Here is a tiny trained network, its code and every weight. The questions are about switching its units off for an input and a class, where a switched-off unit gives its printed mean instead of its output.

import numpy as np


def w(rows, s, z=0):
    codes = np.array(rows[::2]) - 128.0
    scale = np.full(codes.shape[1], s)
    scale[-1] = z or s
    return codes * scale


def norm(h):
    return h / np.sqrt((h * h).mean(-1, keepdims=True) + 1e-5)


def f(y):
    return np.maximum(y, 0)


def log_softmax(a):
    a = a - a.max(-1, keepdims=True)
    return a - np.log(np.exp(a).sum(-1, keepdims=True))


def net(x, mask):
    res = np.array(x, float).reshape(1, 8) / 4 @ E
    u = 0
    for l in range(3):
        y = f(norm(res) @ A[l][:, :-1].T + A[l][:, -1])
        res = res + np.where(mask[u : u + 8], y, B[l][:, -1]) @ B[l][:, :-1]
        u += 8
    return log_softmax(norm(res)[-1] @ U[:, :-1].T + U[:, -1])


A, B = {}, {}
E = w([
[133,154,113,207,198,109,72,110],'x0',
[100,147,118,131,119,172,186,48],'x1',
[58,146,108,154,47,60,129,137],'x2',
[124,98,40,109,122,106,125,90],'x3',
[197,166,127,136,69,151,135,122],'x4',
[122,106,158,80,112,168,77,48],'x5',
[141,254,220,134,95,81,142,89],'x6',
[101,172,151,179,132,188,166,97],'x7',
],0.0079)
A[0] = w([
[106,107,149,105,35,124,136,3,47],'0.n0',
[1,150,147,209,159,151,97,121,3],'0.n1',
[158,75,102,92,153,91,92,116,51],'0.n2',
[60,88,22,136,24,55,150,204,28],'0.n3',
[188,222,194,85,135,92,209,141,21],'0.n4',
[199,172,87,191,127,76,123,103,20],'0.n5',
[149,112,151,115,119,116,63,212,35],'0.n6',
[177,108,140,97,121,126,65,204,41],'0.n7',
],0.0076,0.0046)
B[0] = w([
[37,229,135,88,63,184,127,102,209],'0.n0',
[23,74,161,188,229,64,74,82,186],'0.n1',
[99,135,60,63,93,118,51,136,171],'0.n2',
[108,100,110,120,63,2,239,196,254],'0.n3',
[159,48,204,161,71,98,115,58,214],'0.n4',
[205,179,68,163,136,125,134,95,168],'0.n5',
[125,161,159,104,91,161,90,207,170],'0.n6',
[81,128,135,160,148,175,65,181,172],'0.n7',
],0.0085,0.0047)
A[1] = w([
[112,57,117,129,184,119,115,151,141],'1.n0',
[156,117,97,103,177,180,205,129,55],'1.n1',
[169,140,173,100,135,122,54,249,2],'1.n2',
[226,215,67,199,186,82,137,120,29],'1.n3',
[130,188,148,98,176,199,115,82,123],'1.n4',
[90,63,109,162,104,100,112,106,122],'1.n5',
[179,136,178,111,124,73,93,137,110],'1.n6',
[160,46,121,132,199,250,254,134,65],'1.n7',
],0.0088,0.005)
B[1] = w([
[115,177,150,123,126,167,126,90,253],'1.n0',
[83,127,157,145,173,230,156,119,162],'1.n1',
[118,119,165,168,133,171,56,216,223],'1.n2',
[176,161,71,188,55,101,24,90,220],'1.n3',
[79,127,85,126,45,66,154,186,234],'1.n4',
[132,171,99,118,241,105,140,114,242],'1.n5',
[150,112,152,170,122,192,180,134,225],'1.n6',
[94,36,60,255,47,194,170,156,223],'1.n7',
],0.0085,0.0035)
A[2] = w([
[194,125,215,151,111,133,144,190,112],'2.n0',
[185,141,189,159,99,36,210,174,84],'2.n1',
[147,81,48,31,145,155,84,130,38],'2.n2',
[125,157,101,107,112,42,207,235,72],'2.n3',
[116,69,84,144,64,84,146,177,82],'2.n4',
[162,196,78,143,96,122,136,125,125],'2.n5',
[138,58,1,35,174,150,94,171,3],'2.n6',
[89,106,62,114,132,131,89,169,153],'2.n7',
],0.0083,0.0051)
B[2] = w([
[190,162,191,96,187,88,168,129,223],'2.n0',
[204,19,104,69,188,116,238,67,247],'2.n1',
[152,140,145,78,216,147,71,45,170],'2.n2',
[85,41,31,72,124,60,133,218,254],'2.n3',
[125,86,59,93,193,143,147,174,236],'2.n4',
[151,153,73,107,126,59,67,177,200],'2.n5',
[210,152,149,74,113,172,134,1,198],'2.n6',
[181,123,181,111,156,184,177,134,251],'2.n7',
],0.0098,0.0045)
U = w([
[38,148,142,187,214,86,110,91,151],'0',
[180,119,100,48,172,190,84,49,43],'1',
[128,72,43,68,129,46,174,197,250],'2',
[213,134,227,140,114,86,212,81,149],'3',
[201,198,61,197,96,58,65,114,49],'4',
[101,83,66,189,108,233,172,158,78],'5',
[56,224,139,65,4,122,143,75,124],'6',
[175,125,197,113,164,163,53,253,136],'7',
],0.021,0.0023)

Each question gives the input, the list of numbers given to net, and the class t.
The units are the neurons (one row each of A and B). Each row of codes is followed by its name. A weight is (code - 128) times the scale printed after its matrix; where a second scale follows, it is the last column's (A, B and U).
mask holds one flag per neuron, layer by layer. A switched-off neuron (its flag False) gives its mean, the last column of its row in B, instead of its output. The means were averaged over made-up inputs and are rounded, as every weight is.
A unit's drop is (log p(t) with every unit on - log p(t) with that unit switched off) / (log p(t) with every unit on - log p(t) with every unit switched off).
The circuit of an input: a set's keep is (log p(t) with only the set's units on - log p(t) with every unit switched off) / (log p(t) with every unit on - log p(t) with every unit switched off). Starting from the 12 units with the biggest drops (on a tie, the unit counted first), units are removed one at a time, each time the one whose removal leaves the highest keep (on an exact tie, the one counted first), for as long as the keep stays at least 0.8.
circuit, biggest first: the units of the circuit, biggest drop first
top k neurons: the k neurons with the biggest drops, biggest first
top k neurons in layer l: the k neurons of layer l with the biggest drops, biggest first
drop of u: that unit's drop, to one decimal
input [6,8,-6,-4,6,7,3,-5], class 6: top neuron -> [1.n4]
input [6,-5,-5,3,-4,-6,-4,-4], class 7: top 4 neurons -> [1.n2, 0.n6, 0.n7, 2.n1]
input [2,-1,0,-1,-3,6,7,-4], class 6: top 2 neurons -> [0.n0, 0.n3]
input [-1,6,-3,-5,-3,5,8,5], class 6: top 2 neurons -> [0.n0, 0.n3]
input [1,-1,-5,7,8,-7,6,5], class 4: top 2 neurons -> [1.n3, 0.n5]
input [-5,5,-1,6,8,-2,-4,2], class 5: top 2 neurons in layer 1 -> [1.n1, 1.n7]
input [-8,2,-5,2,0,0,3,5], class 6: top 2 neurons -> [0.n0, 0.n3]
input [-3,3,-7,2,2,-8,2,2], class 5: top 2 neurons -> [1.n7, 0.n3]
input [-5,7,-2,5,-8,-6,4,8], class 0: top 2 neurons -> [0.n1, 2.n7]
input [0,0,-7,-1,-6,2,4,0], class 3: top 2 neurons -> [2.n3, 0.n4]
input [8,2,7,-7,5,7,2,-6], class 6: top 2 neurons -> [0.n0, 1.n3]
input [-1,-6,1,0,0,0,4,0], class 7: top 2 neurons -> [1.n2, 0.n6]
input [1,7,-7,8,-8,-3,-4,-1], class 5: top 2 neurons -> [1.n7, 1.n1]
input [4,-6,7,-7,-3,1,-6,4], class 0: circuit, biggest first -> [0.n1]
input [2,-6,-5,2,5,-1,-8,0], class 1: top 3 neurons -> [2.n6, 0.n2, 2.n2]
input [-4,0,-8,7,5,1,-5,-2], class 1: top 2 neurons in layer 2 -> [2.n6, 2.n2]
input [4,-6,7,-6,7,-2,3,-6], class 7: top 2 neurons -> [1.n2, 0.n6]
input [8,-8,-6,4,-1,4,-6,-6], class 1: drop of 2.n6 -> 0.4
input [8,0,7,0,2,3,-2,2], class 0: drop of 0.n1 -> 3.4
input [-7,-6,1,-7,4,2,3,-6], class 7: circuit, biggest first -> [1.n2]
input [6,-6,-2,4,-5,-7,-2,-5], class 7: drop of 0.n6 -> 0.2
input [-8,5,-7,-8,0,3,-3,-5], class 5: drop of 1.n7 -> 0.7
input [-5,0,-7,-3,3,-5,-7,-8], class 7: top 2 neurons in layer 0 -> [0.n7, 0.n6]
